Below is a small trained network, with its code and all its weights. Each question gives an input and a target symbol and asks what happens when units are switched off, that is, made to give their printed mean instead of their output.

import numpy as np


def w(rows, s, z=0):
    codes = np.array(rows[::2]) - 128.0
    scale = np.full(codes.shape[1], s)
    scale[-1] = z or s
    return codes * scale


def norm(h):
    return h / np.sqrt((h * h).mean(-1, keepdims=True) + 1e-5)


def f(y):
    return np.maximum(y, 0)


def softmax(a):
    e = np.exp(a - a.max(-1, keepdims=True))
    return e / e.sum(-1, keepdims=True)


def log_softmax(a):
    a = a - a.max(-1, keepdims=True)
    return a - np.log(np.exp(a).sum(-1, keepdims=True))


def net(x, mask):
    ids = ['αγδεζηλμξπστψω'.index(c) for c in x.split()]
    T = len(ids)
    res = E[ids] + P[:T]
    r = norm(res)
    for j in range(3):
        rows = slice(3 * j, 3 * j + 3)
        q, k, v = (r @ M[0][rows].T for M in (Q, K, V))
        z = softmax(np.where(np.tri(T) > 0, q @ k.T / 3**0.5, -1e9)) @ v
        o = O[0][rows]
        res = res + np.where(mask[j], z, o[:, -1]) @ o[:, :-1]
    y = f(norm(res) @ A[0][:, :-1].T + A[0][:, -1])
    res = res + np.where(mask[3:11], y, B[0][:, -1]) @ B[0][:, :-1]
    return log_softmax(norm(res)[-1] @ U[:, :-1].T + U[:, -1])


Q, K, V, O, A, B = {}, {}, {}, {}, {}, {}
E = w([
[234,178,135,72,102,178,183],'α',
[82,101,89,206,120,204,144],'γ',
[75,149,109,144,131,129,225],'δ',
[168,57,110,152,60,176,33],'ε',
[253,217,162,194,61,177,169],'ζ',
[100,178,112,151,178,74,24],'η',
[195,182,38,149,190,138,175],'λ',
[187,62,101,189,65,150,213],'μ',
[70,161,174,106,175,203,121],'ξ',
[106,223,88,108,69,115,180],'π',
[250,124,154,145,110,113,48],'σ',
[181,124,197,192,151,189,190],'τ',
[152,167,212,200,70,113,138],'ψ',
[157,185,211,62,165,77,178],'ω',
],0.02)
P = w([
[180,72,177,111,96,83,43],'0',
[165,83,170,80,108,86,81],'1',
[154,93,193,96,116,96,110],'2',
[146,106,192,93,134,81,137],'3',
[137,127,199,100,126,96,150],'4',
[147,150,204,108,133,98,174],'5',
[155,180,211,92,127,104,189],'6',
[136,192,223,105,144,102,213],'7',
[126,223,230,92,146,102,228],'8',
[114,233,223,95,145,93,246],'9',
[119,253,234,102,166,108,248],'10',
[137,229,231,101,152,101,253],'11',
[176,212,227,105,129,121,230],'12',
],0.0042)
Q[0] = w([
[65,9,130,83,101,120,67],'head 1',
[79,149,132,50,115,89,94],'head 1',
[126,195,186,208,171,155,179],'head 1',
[151,199,112,203,101,129,165],'head 2',
[218,109,151,179,92,191,43],'head 2',
[97,104,80,72,168,60,82],'head 2',
[153,154,90,140,133,111,77],'head 3',
[167,188,102,159,177,138,213],'head 3',
[103,51,82,120,90,109,75],'head 3',
],0.014)
K[0] = w([
[20,11,215,102,56,200,50],'head 1',
[56,156,160,65,79,64,115],'head 1',
[184,177,107,214,212,90,191],'head 1',
[167,218,122,183,149,193,199],'head 2',
[211,140,20,166,164,155,75],'head 2',
[65,133,181,90,31,126,108],'head 2',
[148,134,95,123,138,98,111],'head 3',
[115,224,189,180,161,112,185],'head 3',
[97,12,79,121,112,149,53],'head 3',
],0.011)
V[0] = w([
[117,63,58,130,170,184,88],'head 1',
[109,214,95,119,156,92,118],'head 1',
[152,174,102,188,214,113,118],'head 1',
[132,138,158,129,114,139,183],'head 2',
[92,77,146,170,126,102,148],'head 2',
[155,156,50,179,174,117,181],'head 2',
[83,108,64,128,111,2,129],'head 3',
[59,134,228,153,39,101,91],'head 3',
[131,168,184,60,122,95,173],'head 3',
],0.008)
O[0] = w([
[92,133,163,167,190,139,141,79],'head 1',
[96,169,127,169,123,144,65,127],'head 1',
[143,108,107,176,230,106,100,199],'head 1',
[134,131,101,177,150,175,147,189],'head 2',
[115,47,155,133,118,107,116,105],'head 2',
[74,141,47,123,157,91,93,202],'head 2',
[153,156,119,126,140,103,180,2],'head 3',
[74,118,105,117,193,14,2,195],'head 3',
[141,22,174,102,179,67,128,186],'head 3',
],0.0079,0.0082)
A[0] = w([
[211,149,177,139,135,181,183,67],'neuron 1',
[143,111,212,211,137,203,127,101],'neuron 2',
[177,135,103,175,64,172,53,6],'neuron 3',
[145,185,219,223,66,104,168,89],'neuron 4',
[92,114,72,177,107,183,30,3],'neuron 5',
[58,190,107,180,190,255,91,45],'neuron 6',
[225,136,123,161,218,95,91,198],'neuron 7',
[188,237,116,164,165,198,167,112],'neuron 8',
],0.0097,0.0039)
B[0] = w([
[152,198,73,111,229,188,124,181],'neuron 1',
[82,119,201,153,163,77,171,210],'neuron 2',
[66,160,181,187,107,126,192,151],'neuron 3',
[147,36,105,164,122,16,2,179],'neuron 4',
[54,227,81,144,172,177,188,153],'neuron 5',
[143,93,50,40,48,174,76,173],'neuron 6',
[71,142,114,166,121,197,149,253],'neuron 7',
[96,112,90,76,116,125,223,175],'neuron 8',
],0.01,0.012)
U = w([
[177,15,95,151,69,153,160,150],'α',
[110,195,111,87,82,29,155,177],'γ',
[104,168,196,36,162,75,132,133],'δ',
[154,108,69,139,140,133,115,106],'ε',
[157,49,113,140,104,80,36,250],'ζ',
[77,151,205,142,42,163,164,135],'η',
[217,158,98,90,121,182,130,254],'λ',
[215,148,145,192,106,213,55,115],'μ',
[94,63,167,47,117,184,60,149],'ξ',
[43,92,88,96,132,40,214,60],'π',
[179,203,89,225,121,90,178,57],'σ',
[48,53,64,122,98,212,132,105],'τ',
[78,190,89,152,197,137,9,49],'ψ',
[90,103,178,159,230,156,160,91],'ω',
],0.011,0.0062)

Each question gives the input, a string of symbols that net reads in full, and the target symbol t.
The units are the heads (3 rows each of Q, K, V and O) and the neurons (one row each of A and B). Each row of codes is followed by its name. A weight is (code - 128) times the scale printed after its matrix; where a second scale follows, it is the last column's (O, A, B and U).
mask holds one flag per unit, heads first, then neurons. A switched-off unit (its flag False) gives its mean, the last column of its rows in O or B, instead of its output. The means were averaged over made-up inputs and are rounded, as every weight is.
A unit's drop is (log p(t) with every unit on - log p(t) with that unit switched off) / (log p(t) with every unit on - log p(t) with every unit switched off).
The circuit of an input: a set's keep is (log p(t) with only the set's units on - log p(t) with every unit switched off) / (log p(t) with every unit on - log p(t) with every unit switched off). Starting from all 11 units, units are removed one at a time, each time the one whose removal leaves the highest keep (on an exact tie, the one counted first), for as long as the keep stays at least 0.8.
units of the circuit, in order: the units of the circuit, biggest drop first
k most important neurons: the k neurons with the biggest drops, biggest first
heads that matter: for each layer, one digit per head in row order, 1 if its drop is at least 0.15 and else 0, layers parted by /
drop when u is switched off: that unit's drop, to one decimal
input μ δ τ ω τ σ τ λ ψ ψ ψ ζ, target ψ: units of the circuit, in order -> [head 3; head 2]
input ψ ψ τ π λ ω α ω, target ω: units of the circuit, in order -> [head 1; neuron 7; head 2]
input ω α ψ λ τ τ τ ζ, target τ: units of the circuit, in order -> [neuron 8; head 1; neuron 6; neuron 7]
input τ τ τ α ε ψ, target ζ: units of the circuit, in order -> [neuron 4]
input ψ τ ε ψ τ τ λ τ, target τ: heads that matter -> 010
input τ α ξ, target ξ: heads that matter -> 000
input ψ ε ε α ε τ ζ λ τ ψ, target ψ: heads that matter -> 110
input α λ ε μ τ τ η α ε σ α τ α, target τ: units of the circuit, in order -> [head 1; neuron 8; neuron 7]
input λ ζ ψ ε τ ψ π τ τ τ δ, target τ: heads that matter -> 100
input λ ψ π, target ψ: 4 most important neurons -> [neuron 2; neuron 8; neuron 3; neuron 5]
input τ ψ ψ τ ξ, target ξ: units of the circuit, in order -> [head 2; neuron 7; neuron 6]
input ζ ξ ψ λ τ, target ψ: heads that matter -> 111
input τ α τ λ τ τ η, target τ: heads that matter -> 001
input π τ τ λ σ ζ ξ τ ξ, target τ: units of the circuit, in order -> [neuron 6]
input τ ψ α τ ψ ψ τ ψ α α ε λ ψ, target ψ: units of the circuit, in order -> [head 2; head 1]
input τ α ψ π ε τ ε λ, target τ: heads that matter -> 000
input ψ τ ε ψ σ, target μ: heads that matter -> 110
input ψ τ λ γ η λ α ψ λ ψ τ δ α, target ψ: heads that matter -> 111
input ψ ω τ λ τ τ τ ζ, target τ: heads that matter -> 110
input τ τ τ η ζ λ τ ε π, target τ: heads that matter -> 110
input δ η ζ α τ ε ζ τ τ α λ, target τ: most important neuron -> [neuron 6]
input σ α π, target γ: 3 most important neurons -> [neuron 7; neuron 6; neuron 1]
input σ ε λ ζ γ δ α τ τ τ π, target τ: drop when neuron 6 is switched off -> 0.5
input ε τ α π ζ ψ τ τ τ τ ζ ω ψ, target ζ: drop when neuron 4 is switched off -> 0.6
input λ τ τ ψ τ ε ζ π τ τ τ τ δ, target τ: drop when neuron 4 is switched off -> 0.1
input ε σ δ π ψ τ π ε, target η: drop when head 3 is switched off -> 0.1
input τ ψ τ τ τ τ α τ ψ α γ τ ε, target η: most important neuron -> [neuron 3]
